Each new row is followed by its nearest point in the flat space through zero of 4 dimensions that best fits Topom, not centred:
In the rows, zero is written as 128.
Topom (16 x 7):
[[118  79 193 110  87 197 122]
 [134 126 107 121 128 129 114]
 [133 141 145 142 137 127 172]
 [117 138  56 100 120 152 102]
 [150 130  59 102 119 130 117]
 [123 123  88 103 113 158 118]
 [111 152  67 107 129 157 140]
 [131 145 148 155 155  77 136]
 [125 124 185 153 138 106 147]
 [143 140  95 134 145  79 103]
 [115 156 121 145 158  92 132]
 [151 111 151 141 128  96 113]
 [137  93 184 126 102 157 139]
 [108 125 154 124 120 165 154]
 [138 118 160 136 121 135 154]
 [110 150 168 152 147 129 183]]
New rows and their nearest points:
[178 109 143 166 115 142 154] | [170 109 150 132 113 125 162]
[ 80 147 184 130 131 142 107] | [ 75 131 177 139 138 143 110]
[103 122 157 153 151 144  98] | [ 95 127 161 136 135 129 103]
[136 147  63 129 117 130 161] | [143 150  68 116 131 133 159]
[127 126 118 166 175  78 120] | [130 148 127 151 157  71 117]
[179 125 145 152 112 160 186] | [168 116 147 130 111 145 195]
[150 108  57 117 123 127  67] | [148 116  62 102 115 119  69]
[138 177  61 126 167 112 110] | [123 166  56 125 153  98 119]
[ 85 141 165 126 144 106 131] | [ 93 143 162 146 148 118 125]
[135 112 130 127 127 130 176] | [145 129 135 130 123 137 169]
[ 44 152 137 129 133 219 134] | [ 39 151 140 113 130 210 138]
[139 105 129 140 122 145 163] | [144 121 137 126 117 143 160]
[113 123 145 104 155 101 178] | [127 143 142 143 141 120 164]
[154  64  97 125 108 130 106] | [166  94 110 108 100 131  98]
[161 112 133 118 116 230 125] | [133  99 130  98  88 199 142]
[198 100 138 102 102 130 153] | [194  93 131 119  97 132 154]
[ 88 116 174 118  54 140 130] | [109 103 174 122 109 168 121]
[108 139 103 119 154 145 120] | [103 145 103 121 136 139 121]
[204 166  91  98 176  71 158] | [187 151  74 140 146  67 163]
[103 117 203 119 145 113 134] | [106 121 197 149 135 123 128]
[117 203  68 130 150 104 123] | [108 179  61 131 162 101 131]
[189 114 131 144  94 138 120] | [178  96 131 120 104 125 130]
[179  93 107 131 113  67  77] | [185  98 110 127 119  71  74]
[108 163 118 150 126 151 202] | [112 162 123 135 141 152 202]
[197  76 173  41 114 145  97] | [182  62 150 106  78 148  98]
[127 137  30 146 126  84 141] | [148 160  45 122 146  95 131]
[155 140  97  98 152 106  96] | [144 131  87 122 132 102 100]
[195 150  37 115 144 175 114] | [164 134  32  95 113 141 133]
[142 148 150 123 149  90 253] | [157 160 147 158 148 111 240]
[188 113 109  88 139 104  86] | [175 104  97 117 114  99  90]
